Below are the code and all the weights of a small trained network. Each question names an input and a class and asks about switching units off, where a switched-off unit gives its printed mean instead of its output.

import numpy as np


def w(rows, s, z=0):
    codes = np.array(rows[::2]) - 128.0
    scale = np.full(codes.shape[1], s)
    scale[-1] = z or s
    return codes * scale


def f(y):
    return np.maximum(y, 0)


def log_softmax(a):
    a = a - a.max(-1, keepdims=True)
    return a - np.log(np.exp(a).sum(-1, keepdims=True))


def net(x, mask):
    res = np.array(x, float).reshape(1, 6) / 4 @ E
    y = f(res @ A[0][:, :-1].T + A[0][:, -1])
    res = res + np.where(mask, y, B[0][:, -1]) @ B[0][:, :-1]
    return log_softmax(res[-1] @ U[:, :-1].T + U[:, -1])


A, B = {}, {}
E = w([
[111,177,164],'x0',
[254,150,218],'x1',
[144,231,197],'x2',
[115,238,65],'x3',
[200,148,26],'x4',
[161,200,227],'x5',
],0.007)
A[0] = w([
[103,136,100,89],'neuron 1',
[155,119,175,112],'neuron 2',
[154,206,104,215],'neuron 3',
[85,122,184,136],'neuron 4',
[56,118,144,24],'neuron 5',
[165,92,215,3],'neuron 6',
[183,64,109,171],'neuron 7',
[93,139,157,87],'neuron 8',
[188,131,81,205],'neuron 9',
[45,66,167,106],'neuron 10',
[84,173,151,131],'neuron 11',
[145,190,99,231],'neuron 12',
[172,149,163,63],'neuron 13',
[193,102,137,109],'neuron 14',
[73,107,127,111],'neuron 15',
[90,127,137,86],'neuron 16',
[178,96,128,201],'neuron 17',
[65,122,139,93],'neuron 18',
[5,113,96,124],'neuron 19',
[149,143,173,47],'neuron 20',
[135,138,131,124],'neuron 21',
[160,183,117,104],'neuron 22',
[129,182,132,142],'neuron 23',
],0.017,0.0033)
B[0] = w([
[43,123,103,162],'neuron 1',
[144,60,149,171],'neuron 2',
[84,254,161,204],'neuron 3',
[198,104,140,178],'neuron 4',
[197,167,111,171],'neuron 5',
[135,67,245,190],'neuron 6',
[87,65,103,189],'neuron 7',
[110,114,49,153],'neuron 8',
[39,159,137,195],'neuron 9',
[207,132,108,212],'neuron 10',
[187,146,113,170],'neuron 11',
[93,174,144,196],'neuron 12',
[120,128,164,173],'neuron 13',
[90,91,131,170],'neuron 14',
[171,159,64,180],'neuron 15',
[201,181,117,151],'neuron 16',
[69,91,120,174],'neuron 17',
[207,169,101,173],'neuron 18',
[182,177,94,252],'neuron 19',
[126,77,171,165],'neuron 20',
[142,159,115,138],'neuron 21',
[120,157,164,175],'neuron 22',
[131,167,137,170],'neuron 23',
],0.0068,0.012)
U = w([
[166,5,110,182],'0',
[134,231,173,188],'1',
[138,31,222,118],'2',
[53,212,184,135],'3',
[254,119,88,93],'4',
[109,121,130,1],'5',
[15,65,27,163],'6',
],0.0085,0.0058)

Each question gives the input, the list of numbers given to net, and the class t.
The units are the neurons (one row each of A and B). Each row of codes is followed by its name. A weight is (code - 128) times the scale printed after its matrix; where a second scale follows, it is the last column's (A, B and U).
mask holds one flag per neuron, in row order. A switched-off neuron (its flag False) gives its mean, the last column of its row in B, instead of its output. The means were averaged over made-up inputs and are rounded, as every weight is.
A unit's drop is (log p(t) with every unit on - log p(t) with that unit switched off) / (log p(t) with every unit on - log p(t) with every unit switched off).
The circuit of an input: a set's keep is (log p(t) with only the set's units on - log p(t) with every unit switched off) / (log p(t) with every unit on - log p(t) with every unit switched off). Starting from the 12 units with the biggest drops (on a tie, the unit counted first), units are removed one at a time, each time the one whose removal leaves the highest keep (on an exact tie, the one counted first), for as long as the keep stays at least 0.8.
units of the circuit, in order: the units of the circuit, biggest drop first
most important unit: the unit with the biggest drop
k most important neurons: the k neurons with the biggest drops, biggest first
drop of u: that unit's drop, to one decimal
input [-2,3,1,-5,-4,3], class 2: most important unit	neuron 6
input [-4,2,0,-3,6,3], class 3: units of the circuit, in order	(neuron 9; neuron 10)
input [-5,-1,3,7,8,-6], class 3: 2 most important neurons	(neuron 3; neuron 9)
input [3,7,2,-2,6,2], class 2: 2 most important neurons	(neuron 6; neuron 2)
input [-7,-2,3,-4,-8,7], class 2: 2 most important neurons	(neuron 6; neuron 19)
input [5,3,7,1,5,4], class 3: 2 most important neurons	(neuron 19; neuron 10)
input [2,-2,1,-7,3,-2], class 6: 2 most important neurons	(neuron 6; neuron 4)
input [2,6,3,-6,8,0], class 2: drop of neuron 6	0.1
input [-3,5,-7,-5,6,7], class 2: drop of neuron 6	0.2
input [-5,-8,-6,3,0,3], class 4: drop of neuron 19	0.2
input [-3,-3,8,6,5,-8], class 3: drop of neuron 14	0.0
